Small tables with named rows and columns. After each table, cells are looked up by row and column.

tepaze =
	dor	gefevub	beri	gubi
rakido	-7.865	-46.325	-22.453	25.980
vireraf	-74.035	-36.976	29.156	-61.963
pezuk	1.741	-23.685	-3.073	-22.175
gok	-30.173	32.950	-45.134	1.364
pini	-7.316	-14.752	-8.669	69.418
pakonam	-5.608	30.563	3.700	88.489
keb	14.316	-27.547	13.686	-4.898
masek	-53.375	-72.081	51.202	-95.284
nere	-87.921	-1.973	-42.762	65.200
vob	-4.140	-61.327	-7.186	30.089
vikomu	-20.351	-28.963	-62.043	11.928
dofo	-38.795	-44.027	-23.791	-22.716

What is the gubi of vireraf in tepaze?
-61.963
What is the beri of pezuk in tepaze?
-3.073
What is the gubi of pezuk in tepaze?
-22.175
What is the gefevub of pakonam in tepaze?
30.563
What is the gubi of pakonam in tepaze?
88.489
What is the dor of pini in tepaze?
-7.316
What is the beri of pakonam in tepaze?
3.700
What is the gubi of rakido in tepaze?
25.980
What is the gubi of pini in tepaze?
69.418
What is the dor of masek in tepaze?
-53.375
What is the gubi of nere in tepaze?
65.200
What is the beri of vireraf in tepaze?
29.156
What is the beri of masek in tepaze?
51.202
What is the beri of vob in tepaze?
-7.186
What is the gubi of gok in tepaze?
1.364
What is the gefevub of vob in tepaze?
-61.327
What is the gefevub of rakido in tepaze?
-46.325

rogok.tsv
	nef	karab	begip
lav	9465	3454	4749
dut	8330	4763	4023
zova	1720	4825	6826
mizariv	3921	7717	8558
paret	4293	7773	7742
nekil	3964	7303	2430

begip of lav is 4749
karab of mizariv is 7717
begip of mizariv is 8558
begip of dut is 4023
nef of zova is 1720
begip of zova is 6826
nef of nekil is 3964
begip of paret is 7742
karab of lav is 3454
Which row has the largest nef? lav

zibuse =
|  | sur | sisim |
|---|---|---|
| vona | 151 | 52 |
| terogan | 218 | 105 |
| guzapap | 131 | 122 |
| litu | 120 | 51 |
| minaf | 30 | 110 |
| logiz | 45 | 67 |

What is the sisim of logiz in zibuse?
67
What is the sur of litu in zibuse?
120
What is the sur of vona in zibuse?
151
What is the sisim of vona in zibuse?
52
What is the sisim of terogan in zibuse?
105
What is the sur of logiz in zibuse?
45
What is the sur of terogan in zibuse?
218
What is the sisim of guzapap in zibuse?
122
What is the sur of minaf in zibuse?
30
What is the sisim of minaf in zibuse?
110
What is the sur of guzapap in zibuse?
131
What is the sisim of litu in zibuse?
51

madavu:
         pafabom  ravo  mazode  tedutuf
vegi         0.3   0.4     0.3      0.5
tuvilas      0.3   0.3     0.3      0.9
bas          0.4   0.4     0.4      0.5
nubas        0.3   0.5     0.3      0.2
tadaza       0.4   0.3     0.3      0.2
vipopa       0.3   0.3     0.4      0.2
zanedu       0.2   0.3     0.4      0.5
sidu         0.4   0.4     0.4      0.3
fekil        0.4   0.3     0.3      0.0
vik          0.3   0.4     0.3      0.5
gaz          0.3   0.3     0.4      0.2
puvine       0.3   0.4     0.4      0.2

mazode of zanedu: 0.4
tedutuf of gaz: 0.2
mazode of puvine: 0.4
mazode of vegi: 0.3
tedutuf of tuvilas: 0.9
tedutuf of vipopa: 0.2
mazode of sidu: 0.4
tedutuf of nubas: 0.2
mazode of vipopa: 0.4
ravo of tadaza: 0.3
pafabom of vegi: 0.3
tedutuf of vegi: 0.5
mazode of vik: 0.3
mazode of nubas: 0.3
mazode of fekil: 0.3
pafabom of nubas: 0.3
ravo of puvine: 0.4
Row with the largest tedutuf: tuvilas

guzata
|  | kasi | vudif | suv | lapim | reg | nos | tun | zipi |
|---|---|---|---|---|---|---|---|---|
| lem | 58 | 159 | 235 | 131 | 138 | 191 | 224 | 124 |
| reto | 107 | 202 | 184 | 80 | 213 | 220 | 168 | 75 |
| kogim | 65 | 120 | 220 | 175 | 55 | 98 | 234 | 168 |
| likom | 200 | 137 | 73 | 138 | 159 | 114 | 85 | 141 |
| gifelu | 109 | 124 | 171 | 167 | 53 | 51 | 199 | 165 |
| zevem | 201 | 199 | 77 | 77 | 195 | 114 | 89 | 79 |
| fanuv | 70 | 200 | 223 | 86 | 197 | 234 | 206 | 79 |

likom, suv: 73
gifelu, vudif: 124
lem, kasi: 58
lem, nos: 191
kogim, lapim: 175
kogim, tun: 234
reto, nos: 220
fanuv, tun: 206
likom, vudif: 137
lem, lapim: 131
lem, tun: 224
fanuv, zipi: 79
kogim, suv: 220
Row with the largest vudif: reto

ziteve.tsv
	lel	rafo	ropom	bon	vis	fabe
fol	905	362	420	636	76	925
dafopo	195	853	491	628	276	975
nav	184	715	464	658	293	943
tamu	506	406	351	633	264	878
gofanuf	413	660	251	414	252	871
pem	449	731	10	614	446	573
ras	313	295	364	605	263	864
gem	185	921	245	636	375	860

tamu, vis -> 264
fol, lel -> 905
gem, lel -> 185
gofanuf, lel -> 413
tamu, lel -> 506
gem, ropom -> 245
nav, rafo -> 715
pem, ropom -> 10
Row with the largest vis: pem

siv =
fields: dupopi, baf, fozerem, miv, ziko, duf, fon, sezumal, zeguf, peka
voru: [177, 170, 164, 177, 226, 246, 186, 171, 178, 178]
sisid: [194, 172, 149, 173, 189, 206, 164, 170, 170, 159]
nakigok: [173, 172, 168, 175, 171, 177, 180, 173, 171, 172]
ziguna: [183, 173, 163, 173, 183, 184, 170, 171, 173, 167]
vot: [175, 173, 170, 175, 170, 176, 176, 172, 172, 173]
loputur: [187, 172, 155, 173, 181, 196, 168, 171, 169, 163]
lamire: [185, 172, 153, 174, 183, 198, 171, 171, 170, 163]
zusi: [171, 174, 177, 174, 170, 168, 173, 173, 173, 174]
rapoz: [205, 172, 135, 172, 229, 255, 163, 167, 173, 153]
nasigis: [173, 168, 145, 169, 205, 239, 170, 174, 173, 163]
vosoma: [129, 166, 221, 186, 52, 5, 199, 191, 183, 200]
mabitaf: [152, 186, 200, 160, 120, 102, 175, 165, 161, 185]
vugika: [175, 171, 165, 174, 170, 182, 177, 172, 171, 171]

vot, fon -> 176
ziguna, fozerem -> 163
mabitaf, baf -> 186
nasigis, peka -> 163
lamire, fon -> 171
lamire, miv -> 174
vugika, sezumal -> 172
rapoz, baf -> 172
voru, sezumal -> 171
mabitaf, miv -> 160
sisid, fozerem -> 149
nakigok, fon -> 180
zusi, baf -> 174
zusi, miv -> 174
sisid, duf -> 206
zusi, dupopi -> 171
Row with the largest zeguf: vosoma

suritak =
|  | nisa | zinetub | gobut |
|---|---|---|---|
| siz | 56.9 | 1.2 | 23.3 |
| kudipan | -98.1 | 11.9 | 10.2 |
| rurug | -24.5 | 4.8 | 2.2 |
| zinuga | 35.6 | 3.6 | 30.6 |
| monib | 61.7 | 4.5 | 28.1 |

zinuga, nisa => 35.6
siz, gobut => 23.3
monib, zinetub => 4.5
rurug, nisa => -24.5
siz, nisa => 56.9
rurug, zinetub => 4.8
rurug, gobut => 2.2
zinuga, gobut => 30.6
kudipan, nisa => -98.1
zinuga, zinetub => 3.6
siz, zinetub => 1.2
kudipan, zinetub => 11.9
kudipan, gobut => 10.2
monib, nisa => 61.7
monib, gobut => 28.1

zoreni:
cols = tok, nugunu, gosuk, fekotim, mip, bamosa, tovi
pozuso: [146, 119, 97, 143, 131, 116, 96]
fudunek: [150, 100, 92, 145, 112, 95, 91]
vuk: [55, 57, 173, 197, 211, 59, 179]
fumo: [191, 241, 62, 140, 187, 226, 54]
lum: [89, 166, 167, 15, 33, 188, 163]
nimap: [150, 187, 99, 119, 136, 185, 96]
bolu: [140, 55, 98, 158, 101, 59, 100]
mapil: [164, 97, 77, 156, 116, 93, 78]
faz: [195, 148, 48, 185, 166, 133, 47]
lodore: [172, 219, 79, 137, 173, 204, 73]
taraful: [195, 169, 51, 179, 175, 156, 46]
vekin: [83, 54, 148, 188, 181, 57, 153]
magemad: [190, 132, 53, 178, 149, 122, 51]
gez: [154, 183, 96, 130, 149, 182, 91]

vuk, tovi: 179
faz, bamosa: 133
taraful, mip: 175
magemad, mip: 149
pozuso, nugunu: 119
fumo, nugunu: 241
bolu, nugunu: 55
lodore, nugunu: 219
vekin, bamosa: 57
nimap, tok: 150
magemad, bamosa: 122
mapil, tok: 164
vuk, tok: 55

ranu.csv
,nepif,benomir,kel,disakor,fibukod
mil,13,35,23,67,35
revinum,38,40,33,67,30
fub,51,74,70,88,92
vivel,29,94,70,38,8
finopi,47,35,40,8,43
lor,13,45,53,59,48
fos,25,40,27,63,39
bobe,57,89,64,42,26
pog,47,20,37,42,30

bobe, benomir: 89
vivel, benomir: 94
pog, disakor: 42
fos, fibukod: 39
finopi, disakor: 8
finopi, kel: 40
mil, disakor: 67
revinum, kel: 33
fub, disakor: 88
mil, nepif: 13
fos, benomir: 40
bobe, fibukod: 26
fos, disakor: 63
finopi, fibukod: 43
lor, fibukod: 48
lor, disakor: 59
Row with the largest nepif: bobe

Table fadetod
columns: pepa, ruv, vigi, nosanom
lif: [-52.466, -11.138, 47.893, 37.484]
lenebad: [73.728, 18.004, -26.295, -3.993]
bapubat: [-48.272, -17.498, -30.623, -15.820]
nal: [-11.840, 35.758, 35.586, -4.055]
sep: [-6.415, 40.034, -14.637, -20.538]
bibive: [3.154, 49.080, 19.357, -2.243]
kul: [33.342, -20.772, 13.282, -0.689]
fekisem: [30.858, -35.971, 4.918, -0.712]
vosi: [9.408, 9.700, -46.482, -59.550]
mig: [4.940, 29.412, -13.333, -27.437]
vimob: [12.019, 2.148, 50.950, 10.383]

pepa of nal = -11.840
vigi of vosi = -46.482
vigi of bibive = 19.357
pepa of lenebad = 73.728
pepa of vosi = 9.408
nosanom of kul = -0.689
ruv of vosi = 9.700
nosanom of bibive = -2.243
nosanom of lenebad = -3.993
ruv of lenebad = 18.004
Row with the largest ruv: bibive

